Moves between nodes:
from | ko du
ls | cd nc
pb | fc sc
hn | zj td
nz | sn gh
ns | hh fm
nl | hl tz
dt | rg tr
ct | tb rh
mt | hd qz
gb | dh dj
hr | sf fl
nc | hs rm
bf | cd dg
fp | rl dl
sb | tr ls
gl | hq hr
qd | bt qt
pc | fb jh
hh | qq qt
tz | gd bh
qq | gq gg
fh | ch gf
cd | fp hs
qn | pz lj
dq | cj hr
lj | hj ht
ml | lt br
rl | qz ls
qf | dn pc
fz | bm tn
ht | cp zg
hl | rg hd
bm | qd lf
hj | hb sj
mz | qf br
cj | fm sf
gs | fz rc
sd | gl dz
zh | jh sg
fm | qq cn
lm | tl hh
pf | rh lm
nb | sm bm
jj | nc sn
nt | ht rr
rc | tn fh
dl | ls jj
bc | nz sb
bp | tb rd
sg | tm gs
nq | sd zh
sz | fh ns
qt | sz hq
tb | sd tr
ch | pf gq
sm | gf sd
hz | tz dh
tl | ch bp
bt | hn jm
qh | lf lt
nh | dz gs
cl | hb bt
dh | ml zg
dz | ct pf
gh | sj nz
sj | mt rl
rm | gh ls
cq | nq mz
rh | nh tl
zg | gp qh
gp | sc pp
gd | hs fs
jl | lt nt
dj | fh hn
sc | jd lj
mg | ct sb
tn | td dh
dg | cp hb
sn | rm rg
jh | cq bt
rz | qh ml
td | gs lb
fl | bp gh
dn | bt fb
tr | jt mt
hd | sb rd
hb | qn jl
rd | sj qq
jm | br zj
pp | mz rz
ft | gg dq
qz | rd cd
fb | pr cq
lg | dg pp
tm | cl zh
rr | pb gp
zj | cl dn
br | gb cl
cp | jl fc
jt | mg hd
bh | fs qn
jd | pb zg
sf | hd bp
hq | sm tb
fc | nt lf
rg | bn lg
gf | cl gl
gg | ns fh
pr | rh nq
lb | rc gs
cn | dq hl
gq | ls ns
fs | bf rg
hs | dl cd
lt | hz tz
pz | dg hj
bn | gh nl
lf | pp gs

In the rows, zero is written as 158.

The rows follow the links: the fewer symbols apart two nodes are, the more alike their rows tend to be.

Node, then a row for it; each showing differs a little:
gp
[ 161  124  194  166  219  132  134  173   85  172  209  209  164  179  191  169  176  182  141   92  160  159  157  170  149  166  136  153  173  143  185  117  116  186  125  145  190  126  166  162  261  199  210  204  154  107   82  200  126  111  180  176  161  249  174  106  144  118  177  138  169  166  122  127  200  240]
pc
[ 130  222  140  207  137  180  116  137  225  197  126  130  211  103  180  190  117  207  129  117  152  141  126  141  193  136  150  126  153   73  218  214  257  120  180  110  153  214  144  173  137  160  183  182  153  162  173  144  178  140  199  100  149  150  194  116  153  135  124  160  212  113  148  152  166  137]
qz
[ 128  123  184  148  159  122  201  143  177  121  130  181   95  156  172  160  178  186  161  146  142  149  186  171  150  156  144  255  190  169  161  193  146  159  196  202  180   90  182  147  155  116  128  133  117  163  182  146  128  180  137  156  186    2  133  162  166  157  209  192  129   79  182  177  101   93]
rh
[  81  164  123  113   90  166  164  126  154  222  130  114  108  140  220  175  209  242  199  151  194  146  107  163  217  145  164  197  186  152  113  174  172  151  176  107  167  111  183  138  149  171  170  163  155  143  168  157  171  214   83  129  181  175  210  184  144  169  147   65  177  213  158  129  149  190]
lf
[ 166  179  162  123  173  174  110  163   88  153  198  203  132  205  114  137  172  133  137  142  162  160  143  141  159  172  185  122  153  214  137   93  121  186  134  192  190  153  111  180  185  182  151  153  171  130   64  123  163  126  164  164  185  292  130  161  168  108  133  113  157  218  137  130  193  234]
lb
[ 158  208  137  113  111  199  131  162  130  156  177  162  121  188   85  114  170  116  140  192  151  144  138  130  178  171  198  118  144  236   99  119  135  160  154  206  167  152   97  177  114  154   88  112  176  155  108   70  187  174  125  159  194  244  113  207  188  119  135  124  158  221  169  154  162  185]
dj
[ 195  213  147  169  133  201  121  165  174  147  183  123  210  148   84  107  132   88  114  191  117  115  137  154  177  159  164   65  115  188  121  137  157  132  138  186  136  208   87  187  110  161   79  127  194  173  134   80  195  153  154  184  159  217  114  198  183  137  133  167  202  175  165  176  180  157]
qd
[ 152  219  132  170  112  206  116  153  187  185  171   99  215  133  116  116  145  124  127  167  122  101  111  168  209  144  149   70  124  163  109  161  178  121  140  147  137  197   91  172  118  186   96  134  190  160  153   79  198  170  124  178  163  234  150  208  171  145  137  134  224  191  159  161  185  165]
bh
[ 213  142  195  171  234  131  145  181  133   93  171  236  160  193  116  170  117  102  142  153  162  210  214  127   70  180  176  164  157  161  228  131  143  184  150  201  176  185  168  180  186  135  192  157  153  170  134  194  133  105  241  152  142  141  116  107  160  154  164  229   98  106  151  168  151  142]
sz
[ 184  128  155  174  145  159  179  155  170  156  184   78  220  135  155  116  168  121  159  183   96   91  129  225  185  136   98  103  125  168   75  167  118  130  115  151  108  147  136  150  164  177   84  140  182  161  188  140  168  185   86  247  146  153  154  219  157  198  190  172  216  177  169  183  180  153]
bt
[ 151  237  143  200  131  195   97  150  216  188  148  122  233  108  129  149  108  159  110  141  135  130  132  136  191  138  158   80  131   99  202  196  245  117  165  141  145  235  108  190  109  162  144  160  167  172  164  106  185  134  194  115  152  192  167  137  162  123  125  169  218  129  152  160  174  137]
rd
[ 155   92  153  155  155  125  233  158  177  131  119  130  141  150  201  171  178  162  207  192  169  169  179  188  136  149  143  222  163  157  120  185  128  155  169  142  127  126  213  118  149  136  174  159  140  182  238  218  145  203  123  182  135   30  167  185  147  242  197  186  117  147  181  182  127  105]
ns
[ 195  105  166  181  164  145  191  154  181  154  181   81  227  130  169  122  171  124  165  175   96   99  142  230  167  136   92  119  131  162   91  162  117  133  111  146  110  142  151  145  176  173   89  149  184  161  199  170  162  171   96  250  130  130  155  206  148  218  191  187  211  159  172  193  181  139]
fh
[ 180  155  145  151  122  181  162  158  166  159  183   83  199  148  131  102  172  107  156  197  109   91  127  204  190  147  125   95  132  197   69  154  123  141  123  168  120  160  113  158  148  173   72  136  187  161  173  111  181  183   95  224  153  190  139  228  169  186  166  154  215  201  178  180  183  163]
ft
[ 219  109  149  188  170  148  199  182  184  146  176   86  249  137  164  139  140   96  179  204  117  135  168  213  139  140  102   98  114  150  110  159  123  137  112  140   91  171  166  138  167  167  130  157  191  178  218  198  165  169  134  236  105  127  156  185  149  231  184  207  177  170  169  191  173  137]
hl
[ 219  117  141  163  182  145  207  201  167  116  143  164  179  171  146  170  124   95  199  233  188  224  210  132   89  160  180  167  138  167  175  146  143  169  166  155  113  195  195  140  123  133  192  170  161  202  232  226  169  160  204  156  115   93  146  152  151  227  145  219   73  165  178  178  130  119]
hb
[ 181  143  200  200  246  118  130  163  123  143  187  219  182  168  175  187  132  159  132   95  159  188  180  153  114  165  137  151  169  110  237  141  157  174  136  154  191  177  173  174  241  183  225  204  155  137  108  217  118   88  236  157  153  191  167   82  138  138  167  184  164  113  121  142  196  183]
fm
[ 215  101  153  188  173  140  205  180  184  146  176   86  244  137  169  140  144   96  177  203  114  131  164  210  135  145  107  112  123  153  119  160  120  143  118  137   95  172  166  134  170  171  125  171  180  174  231  206  165  170  130  234  105  113  159  186  145  238  178  209  178  169  171  192  169  136]
gd
[ 187  158  202  172  197  133  167  173  162   81  161  227  129  183  104  144  134  119  129  151  140  173  211  136  105  173  168  191  161  186  199  151  143  172  177  239  179  146  148  177  149  116  130  123  133  170  138  124  132  133  206  155  179   68   92  137  178  120  186  232  108   80  170  186  122  103]
fc
[ 161  126  194  159  217  131  139  169   77  163  206  207  150  190  183  172  179  171  142   89  163  159  159  170  149  170  135  155  174  152  178  116  114  190  122  151  199  120  170  154  255  202  204  195  153  106   80  194  123  113  178  184  167  239  172  118  141  116  178  124  170  174  119  129  199  241]
dq
[ 224  102  142  185  173  147  207  187  177  139  165  100  239  140  177  149  133   97  192  212  144  163  173  196  120  147  124  110  114  147  132  158  136  147  130  127   84  191  179  131  153  161  155  168  186  186  235  227  162  174  153  223   91  126  166  179  145  252  167  210  156  175  167  189  169  133]
qt
[ 166  131  142  159  123  165  179  144  178  178  175   62  211  135  172  122  183  136  166  184  117   93  123  224  201  135  106  107  138  168   69  168  128  131  124  133  108  141  138  143  165  183   99  146  189  152  191  141  176  191   80  233  141  173  165  225  154  209  177  143  230  200  167  178  181  160]
zj
[ 158  243  145  202  138  198   99  150  220  177  156  128  228  120  124  148   99  153  113  141  132  141  134  134  182  145  153   85  132  105  212  186  240  118  161  151  150  238  114  191  109  165  145  159  169  172  164  111  185  130  198  121  150  189  162  138  168  121  122  182  209  126  149  163  171  140]
bf
[ 161  138  212  173  205  114  162  153  158   91  165  237  122  175  137  158  141  152  122  122  136  163  201  158  122  165  143  221  179  154  211  166  136  174  174  229  192  130  160  180  196  127  143  143  121  151  126  142  114  120  197  153  187   56  108  124  167  116  198  220  127   58  155  175  132  109]
gq
[ 160  112  170  176  153  138  196  142  186  146  165   92  188  134  174  119  186  139  158  160  101   86  148  236  182  140   88  151  151  171   84  186  112  137  133  165  129  113  153  134  183  166   80  131  161  158  193  140  140  194   77  243  154   90  151  214  156  196  213  174  204  137  179  192  159  123]
dn
[ 134  233  139  210  137  182  110  141  225  187  136  126  217  105  153  178  106  187  117  130  151  138  130  141  195  134  152  103  141   81  222  202  254  118  170  123  154  234  131  181  121  162  166  170  159  171  171  129  183  133  207  105  145  164  188  117  154  126  123  167  215  114  149  153  171  135]

Each walk starts at a row. The symbols on each line, taken left to right, move it on to the next node.
Each answer is a row, close to the row of the node it stands for.
start [  97  176  115   95   87  181  152  134  137  207  141  134   83  170  172  156  219  212  182  169  192  155  112  154  212  157  189  185  180  201   91  155  155  166  172  137  182  121  151  147  137  169  140  142  166  146  136  122  176  209   89  129  190  215  179  203  165  148  135   68  174  234  164  122  147  200]
du du du du ko: [ 158  237  145  207  144  194   96  156  212  181  154  133  230  122  130  162   98  157  124  145  146  141  132  129  184  142  156   77  135  103  213  188  242  121  160  132  147  243  116  188  117  165  150  161  167  173  154  117  189  121  204  123  148  214  161  127  167  120  115  167  211  130  144  157  177  152]
ko ko ko du ko du ko: [ 222  159  176  158  215  164  123  194  110  109  201  227  176  208   98  149  120   82  128  162  166  195  191  121   99  186  181  118  132  195  198   98  124  190  140  198  168  200  140  180  185  157  186  164  179  159  102  159  157   99  232  162  146  235  114  127  168  130  133  195  115  173  135  156  183  193]
start [ 106  126  133  127  110  158  193  135  156  211  140   92  134  138  220  166  215  212  200  157  163  127  119  202  211  139  136  184  172  162   77  176  140  158  158  109  140  101  185  122  160  179  148  164  158  147  193  172  161  221   64  182  159  154  205  212  145  193  176   89  189  210  167  146  158  173]
du ko du ko ko du ko du: [ 141  122  150  122  149  140  216  163  164  144  112  178   93  167  194  189  173  187  210  193  197  214  191  135  129  159  187  261  183  168  160  167  151  180  191  157  158  121  223  127  124  114  199  150  130  180  213  209  146  193  148  128  146   50  171  146  152  193  171  173   75  157  181  160   94  111]
ko ko ko ko ko ko ko: [ 112  141  113  111   98  167  189  151  153  208  119  127  107  154  218  191  200  217  221  195  219  194  141  148  180  156  187  213  179  162  116  165  165  167  182   97  155  135  211  121  131  155  203  176  151  165  206  203  176  214  109  121  147  155  208  170  147  199  132   93  132  223  171  134  138  177]
start [ 191  130  195  173  236  130  131  175  102  147  203  223  167  185  168  175  151  152  140  105  159  178  178  165  118  171  145  146  166  138  205  116  117  189  123  161  191  152  173  171  248  195  211  200  154  120   95  207  124   93  209  175  154  231  157   96  149  129  171  167  160  148  122  135  202  216]
du ko ko ko ko ko: [ 229  170  167  158  207  168  132  199  116  112  192  224  170  199   80  140  116   69  137  187  159  199  204  115   95  186  197  113  135  207  187  104  137  178  146  206  161  203  128  186  153  150  159  149  182  174  111  149  160  108  224  163  153  223  106  144  174  136  135  198  109  172  148  159  168  174]
ko ko du du du: [ 198  141  179  178  219  129  146  189  124  114  178  247  149  193  144  188  125  133  141  135  187  212  208  126   86  183  180  177  158  150  236  125  144  182  157  182  174  180  180  168  195  143  227  192  154  154  123  207  137   92  258  135  153  159  131   90  158  148  142  204  104  124  133  155  166  170]
start [ 166  239  142  174  128  212  104  153  195  161  166  136  199  147   86  124  122  114  115  171  132  137  133  132  186  156  178   72  123  167  152  161  200  128  159  182  149  222   87  194   99  154  103  130  184  174  134   68  193  143  172  148  169  225  135  175  180  116  124  162  191  160  165  169  173  147]
ko du ko du ko ko du du du: [ 166  212  139  121  115  204  118  160  137  153  170  163  132  188   78  108  162  107  133  183  153  144  144  128  175  168  197  106  135  233  108  127  144  156  157  201  166  169   97  182  109  149   95  113  182  163  108   67  184  169  134  158  190  241  109  210  187  121  129  129  158  216  163  149  160  175]
du du ko du ko ko: [ 151  210  131  110  108  209  119  148  133  162  170  162  121  185   93  117  173  128  136  181  159  150  134  132  187  174  198  133  148  233   98  121  142  167  163  197  171  156   97  178  115  158  100  124  176  157  103   70  188  176  129  148  200  249  122  209  179  120  125  111  164  224  166  144  167  182]
start [ 202  187  158  144  182  179  117  176  118  124  202  203  167  204   80  125  132   82  127  177  154  174  166  126  129  178  191   91  132  210  161   98  131  179  137  206  164  193  100  190  153  159  133  144  187  160   96  120  169  117  188  164  165  269  104  165  181  123  121  171  146  193  150  157  183  195]
ko ko du du du: [ 192  118  204  182  247  122  143  178  118  126  194  232  170  173  175  185  140  154  141  110  159  188  192  156  105  169  140  173  163  125  236  130  135  179  137  159  183  153  187  169  238  173  220  195  144  133  118  223  119   92  227  161  142  176  163   82  143  138  178  192  140  117  125  153  186  190]
du ko ko ko du du: [ 168  121  198  165  223  124  139  172   92  157  205  216  158  186  189  177  171  177  142   93  156  168  158  175  143  163  137  163  170  136  190  125  113  183  124  147  190  121  177  161  264  192  213  198  151  109   87  206  122  101  192  179  163  226  179  107  140  129  177  142  167  156  122  131  204  228]
start [ 204  185  173  154  203  171  111  185  105  139  206  219  180  196  110  147  124  106  127  151  158  186  175  121  118  178  183   99  141  176  192   95  140  181  125  185  175  199  128  185  184  178  181  174  183  146   87  157  158   93  223  156  154  271  126  124  166  117  126  173  145  187  134  144  192  213]
du du du ko ko ko ko ko: [ 171  118  193  172  227  120  138  172   92  146  207  215  158  185  187  168  166  171  133   95  162  162  172  172  133  165  140  164  172  130  193  126  112  187  127  156  189  131  176  161  258  189  213  199  154  113   92  205  119   98  200  177  163  221  167  101  144  131  169  147  162  146  119  134  204  222]
du ko ko ko ko du: [ 165  117  197  165  222  130  144  166   83  168  206  207  160  177  190  172  175  181  144   98  153  161  167  176  141  161  129  161  170  144  183  120  113  188  122  149  194  120  180  159  262  205  214  197  157  106   87  204  121  108  178  180  161  232  176  107  136  124  178  137  167  158  122  132  200  236]
start [ 145  104  120  129  132  149  216  166  159  180  117  103  148  146  221  183  183  176  231  216  200  186  160  172  162  145  163  198  165  155  109  174  143  161  170   97  118  130  220  113  135  157  198  176  162  175  241  225  170  215  109  165  126  103  205  186  140  244  163  135  116  210  175  159  135  140]
ko ko du du ko du ko: [ 120  127  154  147  118  161  188  139  160  193  164   80  159  141  197  129  210  178  177  168  123   94  121  219  216  136  114  159  161  175   65  173  131  139  143  129  137   98  160  127  172  179  102  142  165  142  175  137  158  208   52  217  161  153  186  220  148  181  198  113  212  195  168  162  159  170]
du du du du du du du ko: [ 144  112  176  146  170  123  210  159  165  122  125  196   98  166  183  182  170  180  184  159  172  194  196  156  121  164  159  262  184  158  184  175  146  171  189  184  171  111  206  141  161  117  180  155  113  167  197  193  132  174  166  143  162   15  150  136  151  179  193  193  100  105  173  174  102  109]
start [ 202  109  126  160  157  153  216  182  169  166  140  100  209  142  195  167  151  121  223  232  181  188  168  171  131  147  150  143  133  154  124  162  141  150  139  102   93  181  203  122  135  156  190  177  178  193  249  248  177  184  145  186   91  125  181  177  143  262  153  184  124  203  176  182  151  146]
du du du du du du: [ 169  137  157  137  151  146  204  169  172  116  128  196  100  173  152  180  153  152  185  196  191  217  210  130  109  170  191  237  166  174  187  160  156  181  194  193  161  145  195  148  112   96  172  136  131  182  206  189  150  175  180  124  154   33  127  141  163  178  161  211   73  123  187  180   92  100]
du du du du du du du ko: [ 146  152  188  153  166  134  182  149  177   99  120  212   91  172  133  161  159  155  157  156  162  183  200  133  126  168  175  243  184  184  177  175  160  168  196  220  178  131  162  161  132  103  133  114  126  187  171  135  130  163  176  130  185   29  109  163  175  147  181  202  100   83  179  179  100   82]
start [ 164  197  143  115  117  198  124  158  134  153  177  156  134  194   87  108  179  105  141  192  146  136  134  146  173  169  185  116  138  237   92  118  130  166  153  202  165  159   97  171  115  153   82  114  184  160  111   71  185  178  117  171  193  237  112  215  185  131  138  129  165  214  172  155  164  173]
ko du du ko du ko ko: [ 134  225  151  213  142  179  115  134  224  191  136  140  215  108  166  178  110  199  128  121  156  142  134  141  189  140  153  120  152   72  233  209  254  128  172  109  162  226  144  183  137  165  185  182  159  166  176  145  177  133  206   98  142  164  192  115  156  131  123  157  216  105  145  151  172  139]
du du ko du du: [ 185  230  146  200  155  193   97  164  193  162  165  153  222  141  103  150   92  124  109  150  144  148  150  125  156  154  168   72  127  116  216  158  217  136  150  161  152  246  102  196  118  159  151  161  179  168  137  118  186  116  224  121  151  214  142  129  175  122  103  185  190  133  142  159  190  150]
start [ 196  151  193  171  206  127  159  180  153   82  157  231  134  188  116  158  121  111  138  161  165  192  218  132   89  177  180  197  154  170  217  153  148  173  179  219  173  160  164  168  161  118  168  146  132  173  145  160  137  122  233  143  168   73  104  125  171  146  172  227   91   89  158  181  126  111]
du du du du ko ko ko: [ 187  179  179  165  211  160  102  180  110  168  204  214  178  173  139  170  137  153  128  113  162  186  166  126  136  166  165  120  154  144  221  114  161  181  129  160  188  187  145  180  207  188  205  186  159  126   86  176  144   92  223  145  154  269  163   89  153   96  137  159  164  159  122  135  197  232]
du ko ko du du ko: [ 171  200  142  119  134  190  124  160  127  148  179  168  134  193   84  113  163  103  143  194  151  151  147  135  164  175  204  109  141  247  109  115  133  165  154  208  171  164   98  175  118  154   96  112  183  165  103   75  181  161  135  167  184  246  113  208  186  122  138  132  151  212  166  150  164  176]
